[[ -7 -28 -23 -18  36]
 [  9  12   4 -31 -55]
 [  8 -29 -24 -15  39]
 [  7  12   9 -60 -57]
 [  2   7 -10 -49 -57]]
|
[[ -7 -28]
 [  9  12]]

[[-50  43]
 [-24  22]
 [-10  18]
 [ 62 -27]]
|
[[-50  43]
 [-24  22]]

[[-15  10  20  -9  35]
 [ 18  -1  32   1   5]
 [ 23 -26 -17  46 -16]
 [  9 -46 -14  68  -6]]
|
[[-15  10]
 [ 18  -1]]

[[ 73  -5  41]
 [ 40 -13  11]
 [ 27   1 -17]]
|
[[ 73  -5]
 [ 40 -13]]

[[ 73 -33]
 [ 38 -13]
 [ 56 -20]]
|
[[ 73 -33]
 [ 38 -13]]

[[ -6  -9   4   8]
 [-38 -58  30  55]
 [ -1   6   0  -1]]
|
[[ -6  -9]
 [-38 -58]]

[[-18  42 -13  68  66]
 [ 53 -23  -3 -29 -31]
 [ 32  73 -18  44  57]]
|
[[-18  42]
 [ 53 -23]]

[[ 53  -9  12 -19   7]
 [ 17   2  -1  13  18]]
|
[[53 -9]
 [17  2]]

[[ 12 -14   9  -3   9]
 [ 28   5  -5 -23  22]
 [-31 -23  24 -19  17]
 [  9  20  14  35  -8]
 [  8  -3  -9 -16 -73]]
|
[[ 12 -14]
 [ 28   5]]
---
[[-10 -13 -51]
 [ 45 -47 -34]
 [-54  41 -16]
 [-57  25 -46]
 [ 22 -48  51]
 [  9  23   5]
 [ 44 -23 -35]
 [-18  51 -12]
 [ 30  13 -53]
 [-55 -38  54]]
|
[[-10  45 -54 -57  22   9  44 -18  30 -55]
 [-13 -47  41  25 -48  23 -23  51  13 -38]
 [-51 -34 -16 -46  51   5 -35 -12 -53  54]]

[[-22 -26  36 -28  36  37 -49  41  42  35]
 [ 18  22 -31  25 -32 -34  47 -41 -47 -32]
 [-54 -51 -21 -49 -21 -23 -30 -22 -29 -28]]
|
[[-22  18 -54]
 [-26  22 -51]
 [ 36 -31 -21]
 [-28  25 -49]
 [ 36 -32 -21]
 [ 37 -34 -23]
 [-49  47 -30]
 [ 41 -41 -22]
 [ 42 -47 -29]
 [ 35 -32 -28]]

[[ 14   6 -15   5   8   8]
 [ -6  -3   0 -12   4 -11]
 [ 11   3 -11   0   8   0]
 [-46  15   4  26 -37  66]
 [-39  10   6  19 -30  49]
 [-46  14   4  25 -36  64]
 [-35   8   7  15 -27  41]
 [  2  -1  -4  -8   6  -8]]
|
[[ 14  -6  11 -46 -39 -46 -35   2]
 [  6  -3   3  15  10  14   8  -1]
 [-15   0 -11   4   6   4   7  -4]
 [  5 -12   0  26  19  25  15  -8]
 [  8   4   8 -37 -30 -36 -27   6]
 [  8 -11   0  66  49  64  41  -8]]

[[ 30  29   0]
 [ 35  14  -8]
 [ 36  12  -7]
 [  0   5  -8]
 [ 34  63 -16]
 [-23 -36   9]
 [ 21  61 -14]
 [-36 -22  11]
 [-39 -49   0]]
|
[[ 30  35  36   0  34 -23  21 -36 -39]
 [ 29  14  12   5  63 -36  61 -22 -49]
 [  0  -8  -7  -8 -16   9 -14  11   0]]

[[ 11   2 -21   6  18 -11  -7 -12]
 [  2  -2   4 -10   9  -2  -7   4]
 [-55   2  34   7  29 -33   6  27]
 [  1  -8   3 -14   8 -24   0  19]
 [-11  13  -8 -16 -18  -8   5  -1]
 [  3  10  -3  -6   0 -23  -6   0]]
|
[[ 11   2 -55   1 -11   3]
 [  2  -2   2  -8  13  10]
 [-21   4  34   3  -8  -3]
 [  6 -10   7 -14 -16  -6]
 [ 18   9  29   8 -18   0]
 [-11  -2 -33 -24  -8 -23]
 [ -7  -7   6   0   5  -6]
 [-12   4  27  19  -1   0]]

[[ 12 -13]
 [ 49  63]
 [-59  -2]
 [ 12  32]]
|
[[ 12  49 -59  12]
 [-13  63  -2  32]]

[[  6   1  -7  -4   7  -5]
 [ 18   7 -16   8   9   9]
 [-37   9   6  18 -29  46]
 [ -7  -4   3 -14   4 -14]
 [ 16   7 -17   8   8  10]
 [-40  11   5  21 -31  54]
 [ 10  10 -18  11   4  20]
 [ -3  -3   0 -12   5 -13]
 [ 21  -3  -3   0  11 -14]
 [ 21  -3  -3   0  11 -15]
 [-44  15   3  26 -36  65]
 [  0  -1  -3  -9   6  -9]]
|
[[  6  18 -37  -7  16 -40  10  -3  21  21 -44   0]
 [  1   7   9  -4   7  11  10  -3  -3  -3  15  -1]
 [ -7 -16   6   3 -17   5 -18   0  -3  -3   3  -3]
 [ -4   8  18 -14   8  21  11 -12   0   0  26  -9]
 [  7   9 -29   4   8 -31   4   5  11  11 -36   6]
 [ -5   9  46 -14  10  54  20 -13 -14 -15  65  -9]]

[[ -6  -5   2 -19]
 [-51  12  10  23]
 [-51  12  10  23]
 [ -8   0   7   7]
 [-61  18   7  33]
 [-58  16   8  29]
 [-10  -6   4 -21]
 [-56  15   9  27]
 [-10  -6   4 -21]]
|
[[ -6 -51 -51  -8 -61 -58 -10 -56 -10]
 [ -5  12  12   0  18  16  -6  15  -6]
 [  2  10  10   7   7   8   4   9   4]
 [-19  23  23   7  33  29 -21  27 -21]]
---
[[ 15   3 -37  10  11   6  59   9 -41  58  17  65 -30]
 [ 12 -55  19 -59  25  25  27 -60  18  27 -65  23  20]]
|
[[ 12 -55  19 -59  25  25  27 -60  18  27 -65  23  20]]

[[ 39 -69]
 [-55  29]
 [-43  69]
 [ 45  -9]
 [-25  63]
 [-42   3]
 [-50  16]
 [-35  68]
 [ 53 -21]
 [ 29 -67]]
|
[[-55  29]
 [ 45  -9]
 [-42   3]
 [-35  68]
 [ 29 -67]]

[[  7   9 -36  10 -25 -32 -61]
 [ 26   0  50  10  24 -32  74]
 [ 20  12 -36  19 -25 -48 -61]
 [-18 -10  50 -15  34  59  74]
 [-12  -7  -2 -10   5  29   7]]
|
[[ 26   0  50  10  24 -32  74]
 [-18 -10  50 -15  34  59  74]]

[[-27 -40 -27  13  27 -23 -31 -35]
 [-36 -53 -35  17  36 -31 -40 -46]
 [ 35  52  35 -17 -35  30  39  45]
 [ 28  41  27 -13 -28  24  31  36]
 [ 29  42  28 -14 -29  25  32  37]
 [-29 -42 -28  14  29 -24 -32 -37]
 [-23 -34 -22  11  23 -19 -26 -30]
 [-22 -32 -22  11  22 -19 -25 -28]
 [ 34  50  33 -16 -34  29  38  44]
 [ -4  -6  -4   2   4  -3  -4  -5]
 [-40 -59 -39  19  40 -34 -45 -52]
 [ 38  55  36 -18 -37  32  42  48]]
|
[[-36 -53 -35  17  36 -31 -40 -46]
 [ 28  41  27 -13 -28  24  31  36]
 [-29 -42 -28  14  29 -24 -32 -37]
 [-22 -32 -22  11  22 -19 -25 -28]
 [ -4  -6  -4   2   4  -3  -4  -5]
 [ 38  55  36 -18 -37  32  42  48]]

[[ 40  50  17  12 -56 -51]
 [ 44  57  12  11 -62 -63]
 [  8  13  16   5 -12  -7]
 [ 39  46  20  14 -48 -43]]
|
[[ 44  57  12  11 -62 -63]
 [ 39  46  20  14 -48 -43]]

[[  4 -10  20 -35 -37 -25  51]
 [  5  -7  21 -32 -44 -37  44]
 [  5  -2  20 -23 -51 -55  24]
 [  5  -3  21 -26 -50 -51  30]
 [  5  -4  22 -28 -48 -47  35]]
|
[[  5  -7  21 -32 -44 -37  44]
 [  5  -3  21 -26 -50 -51  30]]

[[ 26  41]
 [ 14  16]
 [ 15  26]
 [ 13  23]
 [ -1   1]
 [-13 -12]
 [  2  -3]
 [ 31  35]
 [ 12  23]
 [ 34  57]
 [-15 -23]]
|
[[ 14  16]
 [ 13  23]
 [-13 -12]
 [ 31  35]
 [ 34  57]]
